cols: N U Q K H S F X
[130 132 132 132 129 126 132 126] : Mudi
[ 84  99 127  86  87 100 122 122] : filem
[ 72  95 132  76  74  86 124 118] : fepop
[123 199 183 177  94  19 184  17] : Fam
[152 172 168 166 144 123 168 122] : zos
[123 172 114 134 125 120 120  97] : fovi
[114 113 105 116 113 108 107 100] : Bot
[130 132 132 132 129 126 127 129] : keru
[171 152 150 149 136 124 150 124] : Pozo
[133 137 135 137 131 125 135 124] : Telu
down: [ 19 123]
S
down: [ 99  95 199 172 172]
U
size: [114 113 105 116 113 108 107 100]
8
size: [171 152 150 149 136]
5
size: [114 113 105 116 113]
5
common fovi Bot: 
[114]

cols: D A V Z W R
[112 109 148 142 128 100] : lun
[149 195 100 113 128 100] : lodem
[ 81 176 229 145 109 109] : musep
[ 87 154 180 141 134  97] : Gubil
[135 152 129 141 126 101] : Kipof
[151  82 218 152 132  99] : nusu
[144 156 180 147 130  99] : mobe
[ 86  82 153 142 122 103] : lepoz
[140 179 107 123 126 101] : Fota
[120 148 118 123 137  96] : Ginet
[ 86  82 180 142 152  89] : pak
[109 148 182 112 128  99] : tazot
size: [86]
1
common lepoz nusu: 
[82]
common Kipof Gubil: 
[141]
common mobe pak: 
[180]
order: [100 128 142 148 109 112]
lun
common mobe nusu: 
[99]
common Gubil Kipof: 
[141]

cols: G L J P T B C E M Y
[123 137  88 135  82 172 160 146 127 131] = zik
[181 135 171 136 194 154 143 131 142 136] = som
[154 133  61 151  47 229 146 153 135 120] = zuded
size: [123 137  88 135  82 172]
6
size: [123 137  88 135  82 172 160 146]
8
size: [123 137  88 135  82]
5

cols: keda vadov nad sefe
[132 153 102  99] : kivu
[241 124 160 109] : sanin
[127  90  60  55] : zito
[157  97 113 114] : feb
[180  86 158 197] : relit
[ 21 104 161 103] : Sodi
[129 117 141  72] : remo
[117  98 158 114] : dobu
[146 188  98 154] : mafe
[200 120 237 204] : beki
down: [ 98 188 120]
vadov
common mafe dobu: 
[98]

cols: Kalil menel dap reb rori
[ 45  77 128  36 129] = Mev
[ 77  45 128 128  36] = ked
[129  70  69 107 148] = fibo
common Mev fibo: 
[129]
down: [129  36]
rori
down: [128 107]
reb
common fibo Mev: 
[129]
order: [128  77  45  36 128]
ked

cols: feraf misot dogid sop
[ 62 223 173  88]  Zes
[218  58 176 231]  Levuf
[212 167 114  26]  Zif
[218  58  31  58]  nerif
[175 106 129 190]  pebe
[212 167 140  26]  rap
find: [218  58  31  58]
nerif
size: [ 62 223]
2
order: [129 190 175 106]
pebe
size: [ 62 223 173]
3

cols: vasim gupaf Govi ris Kobi Muva Vezum liki
[ 91 145 221 118 181  43  44 152] : Korik
[ 91 141 214 123 178  39  47 156] : buge
[ 91 145 221 118 181  43  44 150] : Muz
[ 91 145 221 118 181  43  44 144] : Zago
[ 91 145 221 118 181  43  44 138] : Zagi
[ 91 140 205 131 176  35  52 161] : Ligip
order: [144  91 145 221 118 181  43  44]
Zago
down: [221 221 221 205]
Govi
size: [ 91 140 205 131 176  35  52 161]
8

cols: Faz tirug divir Gilil Zaku Mezo rus lono
[ 90  84  68 125 139 136 158 153] -> dipu
[111 115 128 147 133 114 139 111] -> paped
[138 196 226 166 113  97  73  53] -> pon
[158 129 132 115 136 132 129 138] -> kuvom
[158 130 120 104 142 140 120 148] -> moto
[167 119  96  76 137 157 145 182] -> Kekim
[123 145 163 159 124 158 111 143] -> bek
[153 105  89  91 139 152 146 177] -> Tege
[133 111 123 158 124 163 145 109] -> zuti
down: [114  97 132 140]
Mezo
order: [143 111 158 124 159 163 145 123]
bek
size: [158 130]
2
common kuvom bek: 
[158]
common dipu bek: 
[158]

cols: Togu vobog domog gafe vuzok
[124 119 123 145 107] = Vaku
[124 137 136 115 136] = feba
[ 92 137 114 124 114] = livab
[124 128 127 128 128] = Rab
[103  66 123 124 100] = beg
[124 128 140 128 128] = daz
[135 110 114 149 100] = bepo
[135 146 127 124 136] = Gef
[123 118 107 145 124] = suv
[135 154 144  94 164] = Mizet
[135 128 127 119 121] = Razim
find: [135 128 127 119 121]
Razim
size: [ 92 137]
2
down: [124 145  94 119]
gafe
down: [123 135]
Togu
order: [107 145 123 119 124]
Vaku

cols: Goben nefan buv gonuf sebut nas Zapov gar
[125  94 118 157 113 169  96 124]  Menis
[120 123 125  96 157 120 135 124]  zib
[114 118 125  96 157  94 169 124]  guk
[ 91  76 126  92 157 137 169 124]  Bodi
[ 91  76 126  92 157 137 169 147]  ziko
[ 92 124  76 156 169 137  91 126]  vofu
[109  47 109 110 157 142 169 124]  bukop
[109 169 109 110 157 130 169 124]  pid
size: [ 91  76 126  92 157 137 169 147]
8
size: [109  47 109 110 157 142 169 124]
8
size: [125  94 118 157 113 169  96]
7
order: [124 169 126  91 157  92  76 137]
Bodi
size: [109 169 109 110 157 130 169 124]
8
find: [114 118 125  96 157  94 169 124]
guk
order: [ 94  96 114 118 124 125 157 169]
guk

cols: kuzub Gugul muvi kivub
[182  63  92 110] -> besun
[100  69 161 142] -> Tanes
[100  69  94 162] -> Sar
[182  63  92 162] -> Zaga
size: [100  69 161]
3
down: [69 63]
Gugul
common Sar Zaga: 
[162]

cols: vede Giled Tol riziz sapin
[117 199  65 214 122]  ronu
[ 65 178 102 169  89]  Lasi
[169 102 117  90 178]  Tameb
[214 122  64  65 198]  Vob
down: [169  90]
riziz
order: [ 65  64 198 214 122]
Vob
order: [102  90 178 117 169]
Tameb
down: [ 65 169]
vede
size: [169 102 117  90 178]
5
size: [214 122  64  65 198]
5
common ronu Lasi: 
[65]

cols: zot tuza rusez gato moris bib Lepe nuf vinu
[148 121 130 121  44 183 120 161 125] : gusub
[ 51  91 108 129 121 126 100  41 127] : fasib
[148 121 130 121 133 183 120 161 125] : pekiz
down: [127 125]
vinu
down: [ 41 161]
nuf
down: [183 126]
bib
common gusub fasib: 
[121]

cols: Bobes Zise dalo Tapi
[157 120 140  93] -> kigup
[135  89 130 210] -> Zagez
[117 136 136 131] -> zibul
[117 180 142  14] -> fov
[167 180 142 130] -> git
[153  71 141 196] -> gobup
[115 142 109 169] -> Fikoz
[133  59 140 192] -> Leni
common Zagez git: 
[130]
common git Fikoz: 
[142]
common fov zibul: 
[117]

cols: tafid lin por geni Fovo pemi pokon Bopu
[ 73 163 180 138  85 148 114 136] -> zomek
[ 73 163 180 138  85 148 218 245] -> mosir
[114 138 148  85  73 136 180 164] -> gik
find: [ 73 163 180 138  85 148 114 136]
zomek
size: [ 73 163 180 138  85 148 218 245]
8
order: [138 163  73 136  85 180 114 148]
zomek

cols: Gog gunak gira zaba Bosot keved
[175  74 193 129  64 111] = pone
[171 114  70  70  82  62] = Pob
[171 114  70  70 125 183] = gedu
[ 65  75 127 188 193 137] = vud
[180 190 142  86  61  94] = mebuv
[195 175 110  64  74 129] = geto
[ 99 159 193 168 113  67] = geb
order: [129 195 175 110  64  74]
geto
common geb pone: 
[193]
size: [171 114  70  70 125]
5

cols: zur ketug zor mume
[ 35 101  78  33] = mafof
[144 177  77 162] = velu
[ 35 135 156 114] = zufup
[116 161  92 147] = difu
[ 41 157  94  49] = kemi
[134 200  86 134] = bina
[156  92 159 183] = nore
[157 183  92 159] = Baz
[ 35 101 135 114] = manek
common Baz kemi: 
[157]
size: [156  92 159 183]
4
order: [ 41  49  94 157]
kemi
order: [183  92 159 157]
Baz

cols: Dor vusus mituv tesir
[143  67 194  91]  Nazep
[105 151 131 167]  zugir
[132  43 229  86]  febi
[179  71 189  90]  vapi
[190 179  71  90]  Nez
[164 158  91 132]  pimo
[144 130 114 143]  netak
down: [143 105 132 179 190]
Dor
order: [ 71  90 179 190]
Nez

cols: Ran senep loba Lil domus kuveg
[217 175  54 166 104 145] -> bamo
[ 61  26 221  66  46 147] -> kipu
[147 221  61  48  66  26] -> kud
[ 47  66  61 147  26 221] -> Ruvel
order: [ 61  26 221  47 147  66]
Ruvel
down: [221  61]
loba
order: [221  66  46 147  61  26]
kipu
order: [147  26  61 221  47  66]
Ruvel
order: [ 66  61 147  26 221  48]
kud
order: [217 104  54 175 145 166]
bamo

